Here is a tiny trained network, its code and every weight. The questions are about switching its units off for an input and a class, where a switched-off unit gives its printed mean instead of its output.

import numpy as np


def w(rows, s, z=0):
    codes = np.array(rows[::2]) - 128.0
    scale = np.full(codes.shape[1], s)
    scale[-1] = z or s
    return codes * scale


def f(y):
    return y / 2 * (1 + np.tanh(0.7978845608 * (y + 0.044715 * y**3)))


def log_softmax(a):
    a = a - a.max(-1, keepdims=True)
    return a - np.log(np.exp(a).sum(-1, keepdims=True))


def net(x, mask):
    res = np.array(x, float).reshape(1, 3) / 4 @ E
    y = f(res @ A[0][:, :-1].T + A[0][:, -1])
    res = res + np.where(mask, y, B[0][:, -1]) @ B[0][:, :-1]
    return log_softmax(res[-1] @ U[:, :-1].T + U[:, -1])


A, B = {}, {}
E = w([
[196,67,176,114],'x0',
[168,109,4,73],'x1',
[104,128,144,44],'x2',
],0.012)
A[0] = w([
[165,140,99,223,142],'neuron 1',
[120,163,202,170,174],'neuron 2',
[201,152,77,81,180],'neuron 3',
[204,46,193,115,126],'neuron 4',
[135,131,75,58,128],'neuron 5',
[98,202,160,169,136],'neuron 6',
[127,131,132,129,99],'neuron 7',
[41,219,90,139,136],'neuron 8',
[146,160,108,212,253],'neuron 9',
[132,218,246,75,167],'neuron 10',
[178,141,63,126,115],'neuron 11',
[68,135,159,12,181],'neuron 12',
[206,116,46,86,91],'neuron 13',
],0.012,0.0054)
B[0] = w([
[131,50,195,119,194],'neuron 1',
[103,116,1,156,224],'neuron 2',
[129,125,52,160,239],'neuron 3',
[160,216,51,64,222],'neuron 4',
[99,113,67,170,218],'neuron 5',
[125,142,28,110,199],'neuron 6',
[82,112,136,130,121],'neuron 7',
[219,169,119,50,226],'neuron 8',
[166,54,114,114,217],'neuron 9',
[127,120,31,193,239],'neuron 10',
[92,112,83,167,203],'neuron 11',
[146,14,220,134,231],'neuron 12',
[94,134,78,113,254],'neuron 13',
],0.0099)
U = w([
[12,141,54,177,43],'0',
[192,218,85,27,201],'1',
[120,21,130,135,254],'2',
[116,99,126,135,222],'3',
[67,237,236,78,16],'4',
[63,162,196,115,4],'5',
[62,160,192,118,4],'6',
],0.011,0.0049)

Each question gives the input, the list of numbers given to net, and the class t.
The units are the neurons (one row each of A and B). Each row of codes is followed by its name. A weight is (code - 128) times the scale printed after its matrix; where a second scale follows, it is the last column's (A, B and U).
mask holds one flag per neuron, in row order. A switched-off neuron (its flag False) gives its mean, the last column of its row in B, instead of its output. The means were averaged over made-up inputs and are rounded, as every weight is.
A unit's drop is (log p(t) with every unit on - log p(t) with that unit switched off) / (log p(t) with every unit on - log p(t) with every unit switched off).
The circuit of an input: a set's keep is (log p(t) with only the set's units on - log p(t) with every unit switched off) / (log p(t) with every unit on - log p(t) with every unit switched off). Starting from the 12 units with the biggest drops (on a tie, the unit counted first), units are removed one at a time, each time the one whose removal leaves the highest keep (on an exact tie, the one counted first), for as long as the keep stays at least 0.8.
circuit, biggest first: the units of the circuit, biggest drop first
most important unit: the unit with the biggest drop
top k neurons: the k neurons with the biggest drops, biggest first
drop when u is switched off: that unit's drop, to one decimal
input [-2,-5,6], class 2: most important unit -> neuron 12
input [0,-5,-7], class 2: top 3 neurons -> [neuron 1; neuron 9; neuron 13]
input [5,6,-4], class 0: circuit, biggest first -> [neuron 8; neuron 12]
input [-7,7,-8], class 2: circuit, biggest first -> [neuron 1; neuron 9]
input [0,0,0], class 3: top 2 neurons -> [neuron 4; neuron 8]
input [1,-8,5], class 0: top 2 neurons -> [neuron 10; neuron 2]
input [-7,0,-6], class 1: top 2 neurons -> [neuron 8; neuron 12]
input [5,-6,-5], class 0: top 2 neurons -> [neuron 2; neuron 8]
input [-3,-5,-7], class 2: top 3 neurons -> [neuron 9; neuron 1; neuron 4]
input [-7,6,0], class 1: top 3 neurons -> [neuron 8; neuron 10; neuron 2]
input [-4,4,7], class 2: top 2 neurons -> [neuron 12; neuron 4]
input [2,5,-2], class 0: top 2 neurons -> [neuron 12; neuron 8]
input [-2,2,1], class 3: top 4 neurons -> [neuron 4; neuron 2; neuron 6; neuron 10]
input [4,5,8], class 2: circuit, biggest first -> [neuron 12]
input [-8,4,-6], class 1: top 2 neurons -> [neuron 8; neuron 12]
input [3,4,5], class 2: top 3 neurons -> [neuron 12; neuron 2; neuron 10]
input [6,-2,-5], class 1: top 2 neurons -> [neuron 4; neuron 12]
input [7,8,-7], class 0: top 3 neurons -> [neuron 11; neuron 13; neuron 8]
input [1,-6,4], class 0: top 2 neurons -> [neuron 10; neuron 2]
input [-1,6,5], class 0: most important unit -> neuron 5
input [7,-6,7], class 1: drop when neuron 11 is switched off -> 0.3
input [-8,-7,-6], class 1: drop when neuron 3 is switched off -> 0.1
input [1,8,-1], class 0: drop when neuron 12 is switched off -> 0.0
input [0,-4,-8], class 2: drop when neuron 9 is switched off -> 0.3
